Known rows:
Z_369: [ 26 -18  42 -12  -7 -36 -18  48   5   0  50  36 -16  -3   6   8 -10 -24
 -23 -14  23  -3  32   3   7 -15  20  48  42  11  37  40 -47 -33  -5  28
  17 -40 -78 -13   4  12 -52  26]
Z_58: [ 24  15 -16  15  14  -7  -6  19  -4 -14 -17  15  -1 -11   8   7   8 -25
 -15  -5  -3  -3 -10  17 -14  15   3 -35  -1   0  11 -35  11  27  11   1
 -13  24  14  -7   4  -7  36 -25]
Z_810: [  8   7 -31  11  10 -11  -7  22  -2 -19 -15   9  -4 -18   7  11  16 -17
  -2  -3  -8  -2  -3  10 -13  15   6 -27   5   1  16 -32  13  19  11   4
 -12  27  27  -7  10 -10  32 -27]
Z_628: [ 30 -16 -24 -20  23 -42 -49  78 -26 -36  26  79 -39  33  24   4 -30  -5
 -13 -10 -22 -30  29  -3 -38  -6   5  -9   9 -10  59 -18 -34  -4 -10  22
  24  12 -49 -15  21   6   3 -26]
Z_308: [  9 -21  21 -20   5 -12 -33  36 -12  -8  26  35 -22  47  15  -8 -37  11
   1  -9  -4 -22  14 -19 -20 -19  -6  19  -6 -12  29  20 -32 -21 -20   9
  25 -29 -62  -9  -3  27 -31  25]
Z_431: [-52  22 -48  -6  26  21 -19   6  -7 -32   2 -13  23  47 -55   0 -10 -35
 -21   6  -6   9 -31   5  26  14   2 -41  20  21 -23   8  40   8  16  -1
   2 -14  24 -28  -9  39  13  25]
Z_622: [-23   7  11   9 -23 -10  -1 -22  10 -12 -36 -13 -10  16   2 -10  25   5
 -20   6  -1  27  -5   5 -11   4  -1  -5   2  11 -30  20  -8  14   2 -28
   6  10  31  27   8  -6  17   3]
Z_765: [-20  -3 -11  16   2  16   2 -34  13 -11   2  -2  30 -21 -36  14 -19  58
  39  20  -1   8   6  25  20   6 -24  19 -22  13 -10 -11   2   4  -8  22
 -14  -3  13  22  15 -45  -5 -52]
Z_538: [-19   0 -24   0   9  16  13 -44   9   7   6  -7  19  -9 -30  10  -9  40
  30  13  -1 -11  14  14  19  -1 -27   0  -2   4 -21 -17  -1   6  -6  17
 -24   6  16  22  18 -47 -10 -38]
Z_504: [  6  16   8   7  20  23  17 -50   2  16   6   3  25   9 -35   6 -27  25
   4  10   5 -10   1  25  20   4 -26 -14 -12   3 -29 -25  -5  25  -9  11
 -26   0  -6  18   7 -39  -2 -32]
Z_252: [ -9   8  -8   2  15  18  17 -48   4  11   7  -2  22   1 -33   7 -18  31
  18  12   0 -11   7  18  21   3 -24  -7  -6   2 -25 -21  -2  16  -9  12
 -25   4   4  20  12 -42  -6 -34]
Z_570: [ 40  13  -5  -7 -16  39  45 -12 -17  38   1 -10  17 -39  15 -17   2 -18
 -24  17  -6  18 -11  -5  12 -19  -8 -10 -49  -1 -24   7  55 -12  21   1
  29  26  16 -34 -18  -9  23  -5]
Z_543: [ 25   5 -21 -11 -21  36  45 -10 -15  34   2 -15  14 -46  14 -16  10 -11
 -11  19 -11  18  -3 -12  13 -21  -6  -1 -42   0 -19  11  56 -21  21   2
  31  30  27 -33 -13 -13  19  -7]
Z_293: [-42  -3   2   8 -39 -20  -8 -25  18 -21 -48 -19 -20  18   6 -13  40  17
 -19  11  -3  36   4   2 -18   0  -5   1   4  15 -37  39 -15   8   4 -34
  12  14  49  42  19 -14  16   2]
Z_541: [ 37 -21   4 -39 -11   5   0  36 -31  17  44  46 -20  17  24 -22 -40   8
 -16  10 -19 -10  26 -26  -9 -43  -9  25 -33  -9  18  35  -3 -44  -7  16
  61  -3 -59 -32  -6  10 -24   9]
Z_162: [-33   3 -33  -2  11  29  -1 -12   9  64  -9 -62  -9 -16  12 -31  36 -30
  67  -4  28 -24 -45 -24 -16 -25  13 -42  19 -20  -2   4 -30  32  52  26
   3  -1   1  44  -7  43   3 -23]
Z_553: [  1  -8   0 -15  12  -5 -46  47 -11  31  31  10 -17  54  26   0 -66  38
  20 -28   0 -40 -29 -38 -13 -16  20  -1  -1 -19  27  19 -64 -45  -4  25
  30 -30 -74  45 -27  64 -16  22]
Z_602: [ 13   8 -42  10  16 -17 -12  33  -5 -25 -16  18  -9 -22  11  12  17 -22
  -3  -4 -12  -5  -2  14 -18  19   8 -34   8  -1  25 -42  14  23  14   5
 -12  37  31  -9  15 -14  41 -39]
Z_276: [ 27  15 -27  16  20 -14 -12  30  -7 -21 -18  24  -4 -14   9  11  11 -29
 -17  -6  -8  -6  -9  20 -19  19   6 -43   2   0  20 -45  12  31  12   5
 -14  33  19 -10   9 -10  45 -35]
Z_536: [ 30 -15 -22 -20  22 -41 -49  77 -25 -34  25  77 -39  33  23   4 -31  -7
 -12  -9 -22 -30  28  -2 -37  -7   6  -8   9  -9  59 -18 -35  -4 -10  22
  24  11 -49 -14  20   6   4 -26]

Facts:
Z_104 ξ:Z_694
Z_144 Δ:Z_507 ξ:Z_140
Z_15 ξ:Z_476
Z_162 ξ:Z_874
Z_168 Δ:Z_455 ξ:Z_723
Z_175 Δ:Z_547 ξ:Z_809
Z_180 ξ:Z_151
Z_190 Δ:Z_433 ξ:Z_9
Z_208 ξ:Z_508
Z_219 Δ:Z_897 ξ:Z_508
Z_228 ξ:Z_628
Z_230 ξ:Z_151
Z_251 ξ:Z_86
Z_252 ξ:Z_77
Z_255 Δ:Z_434 ξ:Z_97
Z_275 ξ:Z_9
Z_276 Δ:Z_934 ξ:Z_9
Z_288 Δ:Z_314 ξ:Z_151
Z_292 ξ:Z_553
Z_293 ξ:Z_86
Z_308 ξ:Z_694
Z_310 ξ:Z_97
Z_314 ξ:Z_151
Z_325 ξ:Z_723
Z_365 ξ:Z_874
Z_369 ξ:Z_151
Z_374 Δ:Z_889 ξ:Z_230
Z_376 ξ:Z_26
Z_379 Δ:Z_889 ξ:Z_230
Z_389 Δ:Z_866 ξ:Z_140
Z_39 Δ:Z_942 Z_711 ξ:Z_26
Z_400 Δ:Z_431 Z_652 ξ:Z_694
Z_406 ξ:Z_140
Z_409 Δ:Z_546 ξ:Z_628
Z_431 Δ:Z_652 Z_400 ξ:Z_694
Z_433 Δ:Z_275 ξ:Z_9
Z_434 Δ:Z_255 ξ:Z_97
Z_440 ξ:Z_230
Z_455 Δ:Z_718 ξ:Z_723
Z_476 ξ:Z_874
Z_492 Δ:Z_919 ξ:Z_823
Z_504 Δ:Z_538 ξ:Z_77
Z_507 ξ:Z_140
Z_508 ξ:Z_151
Z_516 ξ:Z_809
Z_530 Δ:Z_440 Z_379 ξ:Z_230
Z_538 ξ:Z_77
Z_541 ξ:Z_871
Z_543 ξ:Z_809
Z_546 ξ:Z_628
Z_547 ξ:Z_809
Z_548 Δ:Z_912 ξ:Z_77
Z_553 ξ:Z_874
Z_565 ξ:Z_536
Z_57 Δ:Z_400 ξ:Z_694
Z_570 Δ:Z_516 ξ:Z_809
Z_574 Δ:Z_8 ξ:Z_97
Z_58 Δ:Z_565 ξ:Z_536
Z_602 ξ:Z_9
Z_622 ξ:Z_723
Z_628 ξ:Z_536
Z_652 Δ:Z_57 ξ:Z_694
Z_685 Δ:Z_162 Z_898 ξ:Z_874
Z_697 ξ:Z_369
Z_711 ξ:Z_26
Z_718 ξ:Z_723
Z_739 Δ:Z_926 ξ:Z_938
Z_757 ξ:Z_871
Z_761 ξ:Z_86
Z_765 ξ:Z_77
Z_77 ξ:Z_140
Z_788 ξ:Z_871
Z_8 ξ:Z_97
Z_809 ξ:Z_871
Z_81 Δ:Z_859 ξ:Z_308
Z_810 ξ:Z_536
Z_818 Δ:Z_293 ξ:Z_86
Z_823 ξ:Z_26
Z_837 ξ:Z_871
Z_859 ξ:Z_308
Z_86 ξ:Z_723
Z_861 Δ:Z_837 ξ:Z_871
Z_866 Δ:Z_507 ξ:Z_140
Z_889 ξ:Z_230
Z_891 Δ:Z_761 ξ:Z_86
Z_897 ξ:Z_508
Z_898 ξ:Z_874
Z_9 ξ:Z_536
Z_902 Δ:Z_175 ξ:Z_809
Z_912 Δ:Z_765 ξ:Z_77
Z_919 ξ:Z_823
Z_926 Δ:Z_739 ξ:Z_938
Z_934 ξ:Z_9
Z_937 ξ:Z_823
Z_938 ξ:Z_874
Z_942 ξ:Z_26
Z_954 Δ:Z_965 ξ:Z_26
Z_965 Δ:Z_711 ξ:Z_26
Z_97 ξ:Z_140
Z_983 Δ:Z_891 ξ:Z_86

Rows:
No name comes twice in this set of rows, the named rows included.
[  5 -13  10 -30  29   1 -13 -22 -18   7  58  61  -3  61 -36   1 -79  64
  15  11 -13 -41  43   9  11 -23 -37  21  -7  -5  -1  -4 -57  -7 -39  35
   4 -20 -81  22  23 -41 -53 -36] | Z_77
[  0  24   6   6  25  35   5 -21  -1  75  -8 -50  -4   6   7 -36  17 -51
  34  -7  36 -23 -64  -9 -16 -21  14 -61   8 -21 -14  -7 -36  58  48  19
   0  -7 -30  39 -21  54  12 -17] | Z_685
[-16  14  32  16 -28 -15  -3 -31   9 -14 -48  -7 -16  36   4 -17  24   0
 -45   8   2  38 -11  12 -17   4  -4 -13  -5  16 -46  31 -18  25   1 -40
  11   9  26  36   7  -4  23   7] | Z_818
[  8  11  15  15   2  13   2 -10   5   5 -16 -15  12  -1   1   0   2 -10
  -5  -3   9   3 -19   6  -3   7  -5 -15 -11  -4 -10 -10  13  14   2  -8
 -11  -5   6  -5 -11   8  14   9] | Z_81
[  2  -1 -59   9   9 -19 -16  37   1 -29 -17  12 -10 -31  13  14  25 -13
   9  -3 -13  -7   6   9 -20  15   5 -27  12   0  29 -37  15  13  15   9
 -12  38  43  -6  20 -19  38 -41] | Z_934
[-32   6  17  10 -32 -19  -5 -28  12 -19 -48 -13 -19  28   3 -15  32   7
 -32   9  -4  36  -3   7 -15   4  -1  -5   3  15 -42  34 -18  18   1 -39
  12  14  39  39  13  -8  20   4] | Z_251
[ 32 -17  52  -7 -11 -42 -10  52  13   4  56  32 -12 -25   4  16   3 -41
 -31 -16  35   3  35  10  18 -12  31  56  60  21  41  48 -49 -38   3  34
  11 -45 -80 -17   4   9 -61  29] | Z_230
[  5  -4 -29  -7 -22  23  28  -5  -3  20  -2 -20   9 -42  13  -9  18  -1
   6  14  -8  14   2 -12   8 -18  -8   3 -27   0 -10  12  42 -23  18   4
  21  23  34 -19  -3 -14  12  -7] | Z_837
[-20   0 -22   0   7  16  12 -40   9   6   5  -9  19  -8 -27   8  -8  36
  30  11  -1 -10  13  12  17   1 -25   0  -3   3 -19 -17   0   6  -5  16
 -22   5  18  20  17 -45  -9 -34] | Z_8
[ -8   8  -9   4  13  15  14 -40   4   9   3  -5  19  -2 -27   6 -12  26
  16   9   0  -6   4  15  17   4 -20  -7  -6   3 -23 -19   0  15  -6  10
 -23   4   9  16  10 -35  -4 -28] | Z_406
[-17  -5 -16   8  -8   9  -2  -4  13  -3 -16 -27   7 -18   5   3  18   4
  21  -1   4   4  -5  -5  -4   2  -5  -3  -1  -3   0  -2  17  -3   7  -1
  -9   2  28   1   0  -2   6   4] | Z_859
[ 36 -14 -41 -19  29 -51 -54  93 -30 -45  24  90 -44  29  27  10 -30 -13
 -15 -11 -29 -35  31   3 -44  -1   9 -20  14  -9  70 -33 -32   3  -6  25
  21  24 -44 -18  26   2  17 -41] | Z_9

The same nodes again, as new rows of numbers:
Known rows:
Z_325: [ 14  30 -18 -13 -22   1 -20 -25  35 -15 -11  -9  -8  20 -10  28 -43 -12
 -10   7  43 -24  12  75  38  -7]
Z_942: [ -8  -3  35 -54  -8  37  13   4  15 -54   9   9  84 -23  12  31  72  12
  36   5  -9  43  43  66 -40  15]
Z_652: [ 30  47 -66  18 -19 -83  14   5   5 -70  15 -64  73  -6  47   5   4  44
  -5  16 -25  45  17  28  27 -19]
Z_57: [ 35  39 -71  12 -17 -82  16  -1   2 -72  22 -58  69  -6  50   0  -3  39
  -6  16 -25  46  10  25  28 -12]
Z_861: [  3  14 -32  24  -9  -8  14   4   9 -60  25 -13 -19  13   4  -6 -18  -7
  18  28  23  25  15   3 -12  47]
Z_871: [ 13  25 -16  37   9  13 -13  -7  34 -81 -18 -20  -8  52 -21   8 -61 -29
  13  -7  38   2  33  36  12   6]
Z_757: [ -4  25 -22  30 -11  -9  14  16  11 -60  16 -27  -8  13  -1   5  -3   0
  19  23  23  26  28   6 -12  33]
Z_541: [ 15  26 -14  31   4  12 -13  -9  35 -74 -18 -18  -6  48 -17   7 -57 -28
  12  -7  36  -2  32  40  14   3]
Z_379: [-28  42  50  13 -55   1   2  -8 -53 -33  14 -52  54  10 -14 -29  64  -2
  21  -5  72   1 -30 -19  32   7]
Z_889: [-38  62  62  26 -59   1   0  13 -47 -28   0 -71  66  12 -24 -14  82  12
  23  -9  70  -3  -9 -13  31 -16]
Z_954: [  8 -29  17 -68  -6  36  15 -21   9 -59  26  34  66 -23  25  11  51  -4
  33  11  -7  44  14  59 -36  45]
Z_548: [-26  12 -25   6 -15   8   9 -10  11   9  -4  -7 -36   5  57 -31 -10  12
   8   8  -9  18   3  12 -14  13]
Z_77: [-18  26  -5  17 -10   3   4 -28  43  13 -46 -10 -11  34  28 -27 -62  -8
  21 -46  -1  -9  13  60   9 -31]
Z_15: [  2  14 -10  17 -42 -17   1 -10  25 -45  23 -45  11 -34  33  -7  -2   7
  16  44  37 -14  22  17 -23  -1]
Z_874: [ 20  14   2  19 -34   0 -30 -39  53 -61  -7 -43  16 -12  24  -8 -64 -21
   9  24  57 -48  26  53  -3 -37]
Z_389: [ 16 -53 -44  32  -5 -35  92 -15  17  19 -17 -11 -23  11  63  -5  66 -27
  34  -7  34 -13   5   8  -7  -5]
Z_565: [  8  20   1  11 -17   1   1  31  29  -9  42 -52  -3 -20  -4   0  33  18
 -11  -7  17  20  38  14  -4 -10]
Z_543: [ -8  27 -29  42  -3  -9  16  24   9 -76  14 -28 -13  23  -8   9  -8  -4
  26  26  28  36  29   0 -15  42]
Z_440: [-30  54  51  21 -54   2   2   2 -44 -25   7 -58  60  12 -18 -16  70   5
  19   0  65   1 -11 -16  28  -9]
Z_81: [ 11  11 -21  -1 -28  -4  11 -12  10 -37  29 -10  -6 -12  18 -14   6   4
   7  31  14  -1  10  14  -9  27]

Rows:
No name comes twice in this set of rows, the named rows included.
[  4  21 -12   8 -30  -8  11   2  12 -32  22 -23   5 -13  13  -3  19  11
   9  26  15   1  22  18  -9  12] | Z_104
[ -3 -26 -24  53 -11 -40  93  17  25  27 -41 -42  -7  13  48  24 102  -8
  41 -13  35 -21  44  18  -9 -46] | Z_507
[ 29 -11 -13  -4  -7   4   2  13  27 -10  70 -37 -21 -28   8 -20  12   1
 -21 -14  21  34  11   4  -3  16] | Z_276
[ 10 -38  20 -76  -2  40  17 -27   7 -60  32  42  69 -24  30   8  43 -11
  35  11  -5  52   7  61 -39  53] | Z_39
[ -8  35 -37 -19 -39 -29   7   5  10   3  23 -16 -16 -12   4  40  14  17
  -2  46  38   8   3  47  16  30] | Z_251
[ -5  30 -27  -9 -35 -23   9   4  11  -7  21 -20  -9 -10   6  25  14  15
   1  36  31   7   9  39   9  22] | Z_622
[-10  25  -6  15 -11   4  -2 -28  41   1 -37 -10  -7  33  23 -23 -58  -9
  17 -38   6 -12  16  58  10 -29] | Z_140
[-12  21  35   1 -51   2   4 -27 -54 -35  28 -30  41   9   0 -42  42 -17
  19   2  70   5 -50 -25  32  28] | Z_530
[-15  42 -22  49  -6 -10  13  36  14 -72   7 -38 -10  25 -16  17   1   6
  27  26  24  32  44   2 -18  29] | Z_516
[ 16  25 -10  -8 -31   8  19  -2   5 -52  14  -4   8 -13   4  -9  55  18
   9  19 -15 -16  30  30  -7  22] | Z_376
[   9   29  -23   50   18   10  -10    3   31 -103  -21  -21  -15   63
  -27   14  -70  -34   22   -3   42   16   36   28    7   21] | Z_809
[ 13  32 -22 -15 -23  -4 -21 -24  34 -12 -10  -8 -11  19 -10  33 -40 -10
 -11   9  46 -22  10  78  39  -4] | Z_723

